Below is a small trained network, with its code and all its weights. Each question gives an input and a class and asks what happens when units are switched off, that is, made to give their printed mean instead of their output.

import numpy as np


def w(rows, s, z=0):
    codes = np.array(rows[::2]) - 128.0
    scale = np.full(codes.shape[1], s)
    scale[-1] = z or s
    return codes * scale


def f(y):
    return y / 2 * (1 + np.tanh(0.7978845608 * (y + 0.044715 * y**3)))


def log_softmax(a):
    a = a - a.max(-1, keepdims=True)
    return a - np.log(np.exp(a).sum(-1, keepdims=True))


def net(x, mask):
    res = np.array(x, float).reshape(1, 3) / 4 @ E
    y = f(res @ A[0][:, :-1].T + A[0][:, -1])
    res = res + np.where(mask, y, B[0][:, -1]) @ B[0][:, :-1]
    return log_softmax(res[-1] @ U[:, :-1].T + U[:, -1])


A, B = {}, {}
E = w([
[182,87,122,147,85,125],'x0',
[113,112,192,101,88,187],'x1',
[125,146,169,250,144,154],'x2',
],0.017)
A[0] = w([
[105,110,195,89,86,214,100],'N1',
[91,54,39,32,108,121,30],'N2',
[195,51,76,144,85,168,73],'N3',
[4,230,118,94,144,147,203],'N4',
[187,100,144,128,82,76,54],'N5',
[192,85,84,144,80,168,124],'N6',
[58,171,146,94,162,108,39],'N7',
[149,115,86,132,183,75,72],'N8',
[121,156,144,104,165,137,2],'N9',
[44,107,79,54,128,91,171],'N10',
],0.011,0.0036)
B[0] = w([
[228,189,43,152,159,72,207],'N1',
[93,141,104,210,181,148,251],'N2',
[112,101,195,94,162,97,175],'N3',
[146,70,169,140,117,61,242],'N4',
[83,154,209,82,114,64,156],'N5',
[127,108,184,156,147,47,170],'N6',
[119,135,203,30,100,74,177],'N7',
[253,183,134,96,100,82,178],'N8',
[156,189,209,90,153,91,135],'N9',
[122,89,128,196,177,138,241],'N10',
],0.011,0.013)
U = w([
[102,92,207,85,147,88,125],'0',
[219,188,7,113,147,91,99],'1',
[78,128,120,247,205,169,87],'2',
[119,49,53,154,115,136,247],'3',
[51,120,93,26,56,194,66],'4',
[72,116,58,45,26,165,63],'5',
[66,151,87,38,80,219,56],'6',
[33,180,130,30,105,215,60],'7',
],0.012,0.011)

Each question gives the input, the list of numbers given to net, and the class t.
The units are the neurons (one row each of A and B). Each row of codes is followed by its name. A weight is (code - 128) times the scale printed after its matrix; where a second scale follows, it is the last column's (A, B and U).
mask holds one flag per neuron, in row order. A switched-off neuron (its flag False) gives its mean, the last column of its row in B, instead of its output. The means were averaged over made-up inputs and are rounded, as every weight is.
A unit's drop is (log p(t) with every unit on - log p(t) with that unit switched off) / (log p(t) with every unit on - log p(t) with every unit switched off).
The circuit of an input: a set's keep is (log p(t) with only the set's units on - log p(t) with every unit switched off) / (log p(t) with every unit on - log p(t) with every unit switched off). Starting from all 10 units, units are removed one at a time, each time the one whose removal leaves the highest keep (on an exact tie, the one counted first), for as long as the keep stays at least 0.8.
units of the circuit, in order: the units of the circuit, biggest drop first
unit that matters most: the unit with the biggest drop
top k neurons: the k neurons with the biggest drops, biggest first
drop when u is switched off: that unit's drop, to one decimal
input [4,-5,4], class 1: unit that matters most => N2
input [5,-4,3], class 0: units of the circuit, in order => (N1 N2)
input [-8,-8,6], class 0: top 2 neurons => (N1 N4)
input [-6,-4,-4], class 0: top 3 neurons => (N7 N1 N4)
input [0,-3,-5], class 2: units of the circuit, in order => (N2 N10)
input [5,-1,-6], class 2: top 2 neurons => (N2 N7)
input [2,-3,2], class 3: units of the circuit, in order => (N1 N2 N7)
input [-3,4,-6], class 2: top 3 neurons => (N2 N10 N8)
input [1,-5,5], class 1: top 3 neurons => (N2 N10 N8)
input [6,-4,-6], class 0: top 3 neurons => (N5 N3 N1)
input [5,4,5], class 0: top 2 neurons => (N2 N10)
input [5,2,-6], class 2: top 2 neurons => (N2 N7)
input [-1,0,3], class 3: top 2 neurons => (N2 N10)
input [4,-6,6], class 1: units of the circuit, in order => (N2)
input [7,-1,-6], class 0: top 2 neurons => (N5 N3)
input [-5,-8,7], class 1: top 3 neurons => (N8 N2 N10)
input [3,6,2], class 1: drop when N1 is switched off => 0.8
input [-7,-5,7], class 0: drop when N6 is switched off => 0.0
input [-2,8,3], class 1: drop when N1 is switched off => 0.6
input [0,-7,4], class 1: unit that matters most => N8
